Below are the code and all the weights of a small trained network. Each question names an input and a class and asks about switching units off, where a switched-off unit gives its printed mean instead of its output.

import numpy as np


def w(rows, s, z=0):
    codes = np.array(rows[::2]) - 128.0
    scale = np.full(codes.shape[1], s)
    scale[-1] = z or s
    return codes * scale


def f(y):
    return np.maximum(y, 0)


def log_softmax(a):
    a = a - a.max(-1, keepdims=True)
    return a - np.log(np.exp(a).sum(-1, keepdims=True))


def net(x, mask):
    res = np.array(x, float).reshape(1, 4) / 4 @ E
    y = f(res @ A[0][:, :-1].T + A[0][:, -1])
    res = res + np.where(mask, y, B[0][:, -1]) @ B[0][:, :-1]
    return log_softmax(res[-1] @ U[:, :-1].T + U[:, -1])


A, B = {}, {}
E = w([
[62,73,224,161,203,81,139,133,113,66,91,115],'x0',
[64,143,177,134,176,194,149,10,108,161,144,173],'x1',
[116,70,62,77,182,168,228,41,112,119,94,166],'x2',
[181,137,139,155,100,190,115,83,209,139,62,129],'x3',
],0.011)
A[0] = w([
[201,121,34,116,116,105,123,165,139,114,93,147,168],'neuron 1',
[90,77,93,186,149,199,179,93,115,29,45,159,130],'neuron 2',
[174,184,114,184,108,179,67,117,150,161,126,175,239],'neuron 3',
[184,176,66,124,19,165,85,182,160,141,93,79,172],'neuron 4',
[84,90,140,147,159,232,153,31,102,161,102,225,252],'neuron 5',
[84,70,57,8,141,128,195,139,105,119,89,199,180],'neuron 6',
[174,75,166,132,194,159,170,2,188,137,65,143,112],'neuron 7',
[111,37,45,81,155,88,132,132,132,85,195,142,164],'neuron 8',
[137,48,157,98,137,81,144,183,137,146,121,198,92],'neuron 9',
[89,147,171,181,144,54,76,201,93,105,117,107,190],'neuron 10',
[218,86,112,83,106,79,119,158,142,124,115,116,138],'neuron 11',
],0.0072,0.0035)
B[0] = w([
[222,115,63,200,120,122,142,243,141,181,116,151,191],'neuron 1',
[133,111,123,172,191,69,197,101,154,75,81,191,195],'neuron 2',
[95,172,202,124,93,117,114,115,170,174,124,92,209],'neuron 3',
[230,199,123,171,35,72,90,195,153,191,48,23,234],'neuron 4',
[69,190,130,57,179,153,143,33,167,172,102,170,252],'neuron 5',
[134,84,65,161,171,165,254,103,82,166,184,155,219],'neuron 6',
[157,69,181,79,203,102,149,87,230,109,69,215,214],'neuron 7',
[129,99,101,172,133,144,165,137,72,112,155,138,185],'neuron 8',
[105,90,134,131,83,118,127,91,112,111,193,124,154],'neuron 9',
[61,115,202,125,109,40,82,226,87,37,212,73,214],'neuron 10',
[148,115,124,199,64,175,132,235,179,76,115,93,182],'neuron 11',
],0.0071,0.014)
U = w([
[97,131,50,119,154,166,172,88,16,155,190,123,91],'0',
[161,44,62,188,106,162,175,210,106,141,148,117,65],'1',
[1,113,200,137,123,79,83,209,67,42,228,105,250],'2',
[53,205,171,62,104,231,71,69,180,199,168,123,79],'3',
[106,76,162,102,178,138,162,101,211,126,48,189,106],'4',
[196,182,129,171,58,108,58,202,135,177,88,48,140],'5',
],0.007,0.0025)

Each question gives the input, the list of numbers given to net, and the class t.
The units are the neurons (one row each of A and B). Each row of codes is followed by its name. A weight is (code - 128) times the scale printed after its matrix; where a second scale follows, it is the last column's (A, B and U).
mask holds one flag per neuron, in row order. A switched-off neuron (its flag False) gives its mean, the last column of its row in B, instead of its output. The means were averaged over made-up inputs and are rounded, as every weight is.
A unit's drop is (log p(t) with every unit on - log p(t) with that unit switched off) / (log p(t) with every unit on - log p(t) with every unit switched off).
The circuit of an input: a set's keep is (log p(t) with only the set's units on - log p(t) with every unit switched off) / (log p(t) with every unit on - log p(t) with every unit switched off). Starting from all 11 units, units are removed one at a time, each time the one whose removal leaves the highest keep (on an exact tie, the one counted first), for as long as the keep stays at least 0.8.
units of the circuit, in order: the units of the circuit, biggest drop first
k most important neurons: the k neurons with the biggest drops, biggest first
drop of u: that unit's drop, to one decimal
input [3,6,-6,3], class 3: units of the circuit, in order => (neuron 2; neuron 1)
input [7,-4,-6,3], class 2: units of the circuit, in order => (neuron 10)
input [-5,4,-2,-4], class 3: units of the circuit, in order => (neuron 10; neuron 1; neuron 2)
input [-4,3,-2,2], class 3: units of the circuit, in order => (neuron 1; neuron 3)
input [-1,-1,5,-2], class 0: 2 most important neurons => (neuron 6; neuron 4)
input [-8,8,4,5], class 4: 2 most important neurons => (neuron 7; neuron 2)
input [1,-2,8,-4], class 0: 2 most important neurons => (neuron 6; neuron 8)
input [1,0,-7,0], class 2: 2 most important neurons => (neuron 10; neuron 1)
input [8,-5,-1,7], class 2: drop of neuron 10 => 0.3
input [7,-8,-6,0], class 2: drop of neuron 10 => 2.2
input [2,4,-2,0], class 3: drop of neuron 2 => 0.3
